Each row has a name. Each piece below is followed by the name of the row it came from, unless a question asks for something else. Each question is about the rows just above it. Places in a row count from 1.

[128 104  85 161]  kag
[135  99  90 171]  losud
[134 143 130 131]  dod
[120 173 129 100]  zovo
[ 98 148 154  89]  rofe
[121  48 152 150]  rokik
[130 139  96 111]  dor
[156 107 108 188]  pes
Where does [156 106 108 188] differ from pes, and what was there? -> 2, [107]
Changed rofe: [ 98 149 154  89]. Place and old value: -> 2, [148]
[129] is at row and place -> zovo, 3
One entry of losud was changed: [135  99  90 170]. Where, and from what? -> 4, [171]
[128] is at row and place -> kag, 1

[178  99 157 177]  sez
[185  82  97  52]  rofe
[188 145 146 177]  dod
[158 132 134 115]  zek
[117 186 172  49]  losud
[166  78  95  39]  Razu
[158 132 114  43]  pes
[188 145 173 109]  dor
[150 129 177  81]  Sufu
[188 145 170 109]  zovo
Where does [117 186 172  50] differ from losud, and what was there? -> 4, [49]
[178] is at row and place -> sez, 1
One entry of Sufu was changed: [149 129 177  81]. Where, and from what? -> 1, [150]
Changed pes: [158 132 114  44]. Place and old value: -> 4, [43]
Where does [187 145 173 109] differ from dor, and what was there? -> 1, [188]
Changed sez: [177  99 157 177]. Place and old value: -> 1, [178]

[157 130  96 100 122  99 150 131 146 108 136 156 131 140 130 112 130 176
 147 136 140 151 132] = zek
[ 92 163 152 107  54 114  56 133 105 113  98 128 134 135 134  50 133 161
 103 135 130 131 101] = zovo
[109 167 162 122 141 192 107 120 115 122 118 106 119 109 120 163 121  92
 114 113 114 101 120] = rokik
[102  95 128 112 163 150 143 149 112 115 110 137 158 159 153 172 148  94
 111 158 145 156 115] = kag
Row and place of [172] in the named rows: -> kag, 16
Where in the named rows is [161]? -> zovo, 18
Changed kag: [102  95 129 112 163 150 143 149 112 115 110 137 158 159 153 172 148  94
 111 158 145 156 115]. Place and old value: -> 3, [128]

[ 48  84  63 201 124] : losud
[131  74 112 208 214] : dor
[ 70  66  61  61 170] : Razu
[44 83 60 74 60] : rofe
Where in the named rows is [63]? -> losud, 3
One entry of rofe was changed: [43 83 60 74 60]. Where, and from what? -> 1, [44]
Where does [ 48  84  63 202 124] differ from losud, and what was there? -> 4, [201]
One entry of dor was changed: [131  74 112 208 213]. Where, and from what? -> 5, [214]

[124 123 125 123 126 123 122 124 124 126 121 121 125 124] = Razu
[ 96  89  89 155 143 135 108  78 157  87  98 152 115  78] = losud
[ 83 147  90 107  87 136 157 111 105 100 108 108 133 100] = zek
[119 123 120 123 120 123 124 118 121 118 122 125 121 119] = dor
[ 34 142  40  94  49 136 178  68 104  65  67 108 156  61] = kag
[115 136 120 116 109 125 132 124 104 112 133 120 107 121] = rofe
[113 127 107  81  52  94 145 145  81 113 104 105 134 141] = zovo
Where does [ 83 148  90 107  87 136 157 111 105 100 108 108 133 100] differ from zek, and what was there? -> 2, [147]
Changed dor: [119 123 120 123 119 123 124 118 121 118 122 125 121 119]. Place and old value: -> 5, [120]

[197 194  95 140 128 104  63 148 211 130  87  88 139  62 155  70 125 185
 201 132] : pes
[157 142 157  93 135  92 144 154 124  73 188 167  71 184 105 103  82 152
 100 145] : zek
[ 62  69 178 187 128 119  93 127  59  83  99 144  53 214 172  33  26  60
 195 153] : Razu
[147 163 127 177  86  41 101 109 129  99 190 191  54 157 208  54 106 118
 160 117] : rofe
[188 165 147 136 157  78 121 172 170  48 137 116  54 129 128  58  36 156
 161 137] : losud
[144 135 146  77 117 111 154 146 102 121 174 148 114 165  97 154 138 151
  84 141] : dod
One entry of zek was changed: [157 142 157  93 135  92 144 154 124  73 188 167  71 184 105 103  82 152
 100 144]. Where, and from what? -> 20, [145]
One entry of losud was changed: [188 165 147 136 158  78 121 172 170  48 137 116  54 129 128  58  36 156
 161 137]. Where, and from what? -> 5, [157]
One entry of rofe was changed: [147 163 127 177  86  41 101 109 129  99 190 191  54 157 208  54 105 118
 160 117]. Where, and from what? -> 17, [106]
Where in the named rows is [201]? -> pes, 19
Where does [197 194  95 140 128 104  63 148 211 130  87  88 139  62 155  70 125 184
 201 132] differ from pes, and what was there? -> 18, [185]
One entry of zek was changed: [157 142 157  93 135  92 144 154 124  73 188 167  71 184 105 103  82 152
  99 145]. Where, and from what? -> 19, [100]
Row and place of [194] in the named rows: -> pes, 2

[108 134  68  94 146]  dor
[200 135 116  53 109]  sez
[122 117 132 144 117]  rofe
[106 125 151 109 127]  Sufu
Where does [122 117 132 144 116] differ from rofe, and what was there? -> 5, [117]
[132] is at row and place -> rofe, 3
One entry of rofe was changed: [122 117 131 144 117]. Where, and from what? -> 3, [132]
Where in the named rows is [144]? -> rofe, 4

[155 123 152 190 104 147  77 182 145 133  73 172 177 117  98 143 143 143
 130 124 182 151 132 119] : kag
[155 123 152 190 104 147  77 182 145 133  73 172 156 117  98 143 143 138
 130 131 172 113 116  77] : rokik
[ 52 165 105 160 186 154 218 123 141  71 117 146 134  92  99 134 138 135
 101 136 159 123 124  53] : sez
[133 147 166  92 122 163  94 137 129  68  90  59 100 136  93  94 132 155
 150 125 193 185 136 130] : zovo
[125 143 201  37  97 134 169 146 128 121 184 127 185 126 138 157 176 110
 127 109 157 141 124 157] : zek
[ 52 165 105 160 186 154 218 123 141  71 117 146 134  92  99 134 138 135
 101 136 159 116 121 136] : Sufu
Where do [ 52 165 105 160 186 154 218 123 141  71 117 146 134  92  99 134 138 135
 101 136 159 123 124  53] appear? -> sez
Row and place of [169] in the named rows: -> zek, 7
[166] is at row and place -> zovo, 3
[177] is at row and place -> kag, 13
One entry of zovo was changed: [133 147 166  92 122 163  94 137 129  68  90  59 100 136  93  94 132 155
 150 125 194 185 136 130]. Where, and from what? -> 21, [193]
find: [125 143 201  37  97 134 169 146 128 121 184 127 185 126 138 157 176 110
 127 109 157 141 124 157] -> zek

[115 127 164 154 101 153 127 159 126 129 166 127 122 154 133 154 140 137
  70 146]  sez
[118 131 159 151 105 149 127 152 130 128 162 126 123 150 130 147 140 147
  76 149]  Razu
[118 120 174 154  96 160 129 162 124 132 177 130 125 155 137 159 133 122
  42 142]  Sufu
[119 127 163 153 101 153 128 157 127 129 166 127 124 152 131 153 137 136
  75 146]  losud
[117 126 165 152  90 152 128 156 127 129 169 127 123 153 133 153 141 135
  48 148]  dod
[118 131 159 151 105 149 127 152 130 128 162 126 123 150 130 147  99 142
  77  91]  rokik
[118  61 168 153 114 157 128 157 126 130 172 128 124 152 136 153 137 133
  62 146]  kag
Where does [118 131 159 151 105 148 127 152 130 128 162 126 123 150 130 147 140 147
  76 149] differ from Razu, and what was there? -> 6, [149]
Row and place of [125] in the named rows: -> Sufu, 13
Where does [118 120 174 154  96 160 129 162 124 132 177 130 125 155 136 159 133 122
  42 142] differ from Sufu, and what was there? -> 15, [137]
Changed kag: [118  61 168 153 114 157 128 157 126 130 172 128 124 152 136 154 137 133
  62 146]. Place and old value: -> 16, [153]
[62] is at row and place -> kag, 19
The row with [118 131 159 151 105 149 127 152 130 128 162 126 123 150 130 147  99 142
  77  91] is -> rokik
Changed kag: [118  61 168 153 114 157 128 157 126 130 171 128 124 152 136 153 137 133
  62 146]. Place and old value: -> 11, [172]

[137 118 151 141 127 166 128 191 115 153 201 110 115 134  99 168  88 160
 140 161  89  84 132 120  92  70 162 160 100  76 114 120 202 137 134  68
 136 147 148 117  93] : zek
[137 118 151 141 127 166 128 191 115 153 201 110 115 134  99 168  88 160
 140 161  89  84 132 120  92  70 162 160 100  76 114 120 202 137 147 119
 137 150 138 120  86] : rokik
[127 116 174 149 134 174 109 201 128 143 190 103 121 141 110 167  91 160
 142 159 101  93 120 119  97  74 147 176 101  70  99 131 204 131 135 123
 138 141 133 127  96] : losud
[127 116 174 149 131 174 109 210 128 143 190 103 121 141 110 167  91 160
 142 159 101  93 120 119  97  74 147 117 101  70 100 131 204 131 135 123
 138 141 133 127  78] : dor
[133 115 175 142 136 177 120 198 108 148 184 100 110 135 102 158  99 148
 135 158 102 101 110 118  95  67 162 182 104  68  98 134 196 144 137 111
 137 156 149 110  96] : pes
[140 116 173 143 137 176 126 199 105 148 191 105  97 139 111 166 101 150
 132 165  94 101 107 121  90  57 167 170 112  79  90 135 193 143 138 112
 142 155 140 113  93] : Sufu
[127 116 174 149 131 174 109 210 128 143 190 103 121 141 110 167  91 160
 142 159 101  93 120 119  97  74 147 176 101  70 100 131 204 133 134 124
 138 141 136 126  81] : Razu
Where in the named rows is [67]? -> pes, 26
The row with [127 116 174 149 131 174 109 210 128 143 190 103 121 141 110 167  91 160
 142 159 101  93 120 119  97  74 147 117 101  70 100 131 204 131 135 123
 138 141 133 127  78] is -> dor
Changed Razu: [127 116 174 149 131 174 109 210 128 143 190 103 120 141 110 167  91 160
 142 159 101  93 120 119  97  74 147 176 101  70 100 131 204 133 134 124
 138 141 136 126  81]. Place and old value: -> 13, [121]
One entry of rokik was changed: [137 118 151 141 127 167 128 191 115 153 201 110 115 134  99 168  88 160
 140 161  89  84 132 120  92  70 162 160 100  76 114 120 202 137 147 119
 137 150 138 120  86]. Where, and from what? -> 6, [166]
find: [140 116 173 143 137 176 126 199 105 148 191 105  97 139 111 166 101 150
 132 165  94 101 107 121  90  57 167 170 112  79  90 135 193 143 138 112
 142 155 140 113  93] -> Sufu
Where does [133 115 175 142 136 177 120 198 108 148 184 100 110 135 102 158  99 148
 135 158 102 102 110 118  95  67 162 182 104  68  98 134 196 144 137 111
 137 156 149 110  96] differ from pes, and what was there? -> 22, [101]
Changed zek: [137 118 151 141 127 166 128 191 115 153 201 110 115 134  99 168  88 160
 140 161  89  84 132 120  92  70 162 160 100  76 114 120 202 137 134  68
 136 147 148 117  94]. Place and old value: -> 41, [93]

[154 131 146 132 112 110  98 129 147 162 112] -> dor
[137 128 124 121 129 135 114 122 110 116 131] -> dod
[138 125 114 114 136 151 113 117  93  98 137] -> zovo
[ 35 145 148 149 167 152  95 126 120 172 160] -> losud
[ 35 145 148 149 167 152  95 126 136 122 126] -> Razu
[139 125 118 115 135 153 109 119 103 110 133] -> Sufu
[130 133 144 139 117 102 122 132 149 157 120] -> rofe
[145 121 123 120 127 163 121 134 158 149 110] -> kag
[130 124 113 120 133 138 142 124 109  97 135] -> rokik
[ 35 145 148 149 167 108 126 134 155 151 116] -> sez
[109 123 114 131 132 127 190 140 146 107 130] -> zek
Where in the named rows is [128]? -> dod, 2
Where does [138 125 114 114 135 151 113 117  93  98 137] differ from zovo, and what was there? -> 5, [136]
Where does [145 120 123 120 127 163 121 134 158 149 110] differ from kag, and what was there? -> 2, [121]
One entry of rofe was changed: [130 133 144 139 117 102 122 132 149 156 120]. Where, and from what? -> 10, [157]
Where does [154 131 146 132 112 111  98 129 147 162 112] differ from dor, and what was there? -> 6, [110]

[141 154 133 128 100 187 102 205] -> dor
[ 86 147 125 219  73 175 116  85] -> rokik
[ 86 147 125 219  73 175 116 117] -> losud
One entry of rokik was changed: [ 86 146 125 219  73 175 116  85]. Where, and from what? -> 2, [147]
Changed dor: [141 154 133 128 101 187 102 205]. Place and old value: -> 5, [100]
Where in the named rows is [100]? -> dor, 5
Where does [ 86 147 125 220  73 175 116  85] differ from rokik, and what was there? -> 4, [219]
Row and place of [128] in the named rows: -> dor, 4

[123  58  94  80 113 129 123 106 157 113] = zek
[122  58 122  80 113 129 123 106 157 139] = sez
[123 107  94  80 113 129 122  96 123 136] = dor
The row with [122  58 122  80 113 129 123 106 157 139] is -> sez
Row and place of [136] in the named rows: -> dor, 10
find: [123 107  94  80 113 129 122  96 123 136] -> dor
Where does [122  58 122  80 114 129 123 106 157 139] differ from sez, and what was there? -> 5, [113]
One entry of dor was changed: [122 107  94  80 113 129 122  96 123 136]. Where, and from what? -> 1, [123]

[177 156 149 153] = losud
[132 151 153 200] = sez
[132 151 153 175] = zek
[177 156 149 194] = Razu
[126 143 140 152] = pes
Where in the named rows is [143]? -> pes, 2
[175] is at row and place -> zek, 4
One entry of Razu was changed: [177 156 150 194]. Where, and from what? -> 3, [149]
Where does [131 151 153 175] differ from zek, and what was there? -> 1, [132]
Where in the named rows is [200]? -> sez, 4
Row and place of [152] in the named rows: -> pes, 4
Changed pes: [126 143 140 153]. Place and old value: -> 4, [152]

[101 207 115  82  85 119 140 151 141 125  98 121] -> sez
[118  62 120 114 158 182 137 139 137 108 138  60] -> losud
[101 207 115  82  85 119 140 151  96 125  98 121] -> rofe
[ 99 118  99  99 119 192  96 130  65 119 114  84] -> pes
[ 98  54 136 132 164  96 137 139 138 180 134  86] -> kag
find: [ 98  54 136 132 164  96 137 139 138 180 134  86] -> kag
Where in the named rows is [62]? -> losud, 2
Where does [ 99 118  99  99 119 192  96 130  65 118 114  84] differ from pes, and what was there? -> 10, [119]

[126 130 140 125 121  48 124 153 100 200 129 104 128  58 126] -> Razu
[137 110 146 129 129 134 126 131 117 140 127 110 129 139 127] -> zek
[130 153 117 127 125 129 125 165 130 107 129 132 127  50 126] -> sez
[125 172 106 129 133 121 130  95 161  59 129 162 127 161 131] -> rokik
[136 109 131 126 123 138 124 156 123 146 128 113 127  49 127] -> dod
Row and place of [107] in the named rows: -> sez, 10
Row and place of [49] in the named rows: -> dod, 14

[113 142 142  41 121 150 127  85 130 123 209] : dor
[ 44 147 159 145  57 161 120 120 135  83 227] : rokik
[125 158 169 156 135 154 145 114 120 111  46] : sez
Where does [ 44 147 159 145  56 161 120 120 135  83 227] differ from rokik, and what was there? -> 5, [57]
Changed sez: [125 158 169 156 135 155 145 114 120 111  46]. Place and old value: -> 6, [154]
Row and place of [147] in the named rows: -> rokik, 2

[139 121 143 157 129 113 110 126 130 114 122 126 131 153 140 120 125 121
 128 143 129 128 130 113 129 135 112 142 134 138 132 152 142 141 115]  rofe
[158 117 129 105 127 140 129 128 134 128 115 133 125 134 117 127 137 133
 131 151 127 127 124 125 127 118 151 138 134 110 137 138 134 108 150]  losud
[116 117  93  76 139 135 139 138 121 126 128 122 148 137 131 122 159 139
 107 117 134 136 134 133 137 134 143 160 131 111 113 140 116 144 108]  Razu
[125 137 134 102 135 158 118 117 129 133 126 129 117 135 141 155  84 144
 138 130 130 128 130 125 128 117  93  88 117  94 139 106 118 135 129]  dod
[163 122 113 154 130 104 131 131 125 121 124 130 114 111 120 133 132 127
 119 144 132 129 121 132 125 128 131 170 129 201 129 130 124 146 135]  zek
[107 125  86 126 130 120 139 125 131 130 136 128 138 129 122 123 132 138
 130 130 132 121 129 124 132 126 162 114 139 110 141 135 122 131 133]  pes
[145 136 126 146 127 140 129 129 123 136 124 127 109 144 142 139 164 123
 113 135 134 133 130 118 130 123 111  89 138 108 144 161 128 138 130]  Sufu
One entry of rofe was changed: [139 121 144 157 129 113 110 126 130 114 122 126 131 153 140 120 125 121
 128 143 129 128 130 113 129 135 112 142 134 138 132 152 142 141 115]. Where, and from what? -> 3, [143]
Which row holds [116 117  93  76 139 135 139 138 121 126 128 122 148 137 131 122 159 139
 107 117 134 136 134 133 137 134 143 160 131 111 113 140 116 144 108]? -> Razu

[118  65 142 125  73 154] -> pes
[127 152 107  83 219 108] -> Razu
[ 82 111 132 116 107 121] -> dor
[108] is at row and place -> Razu, 6
Row and place of [121] in the named rows: -> dor, 6

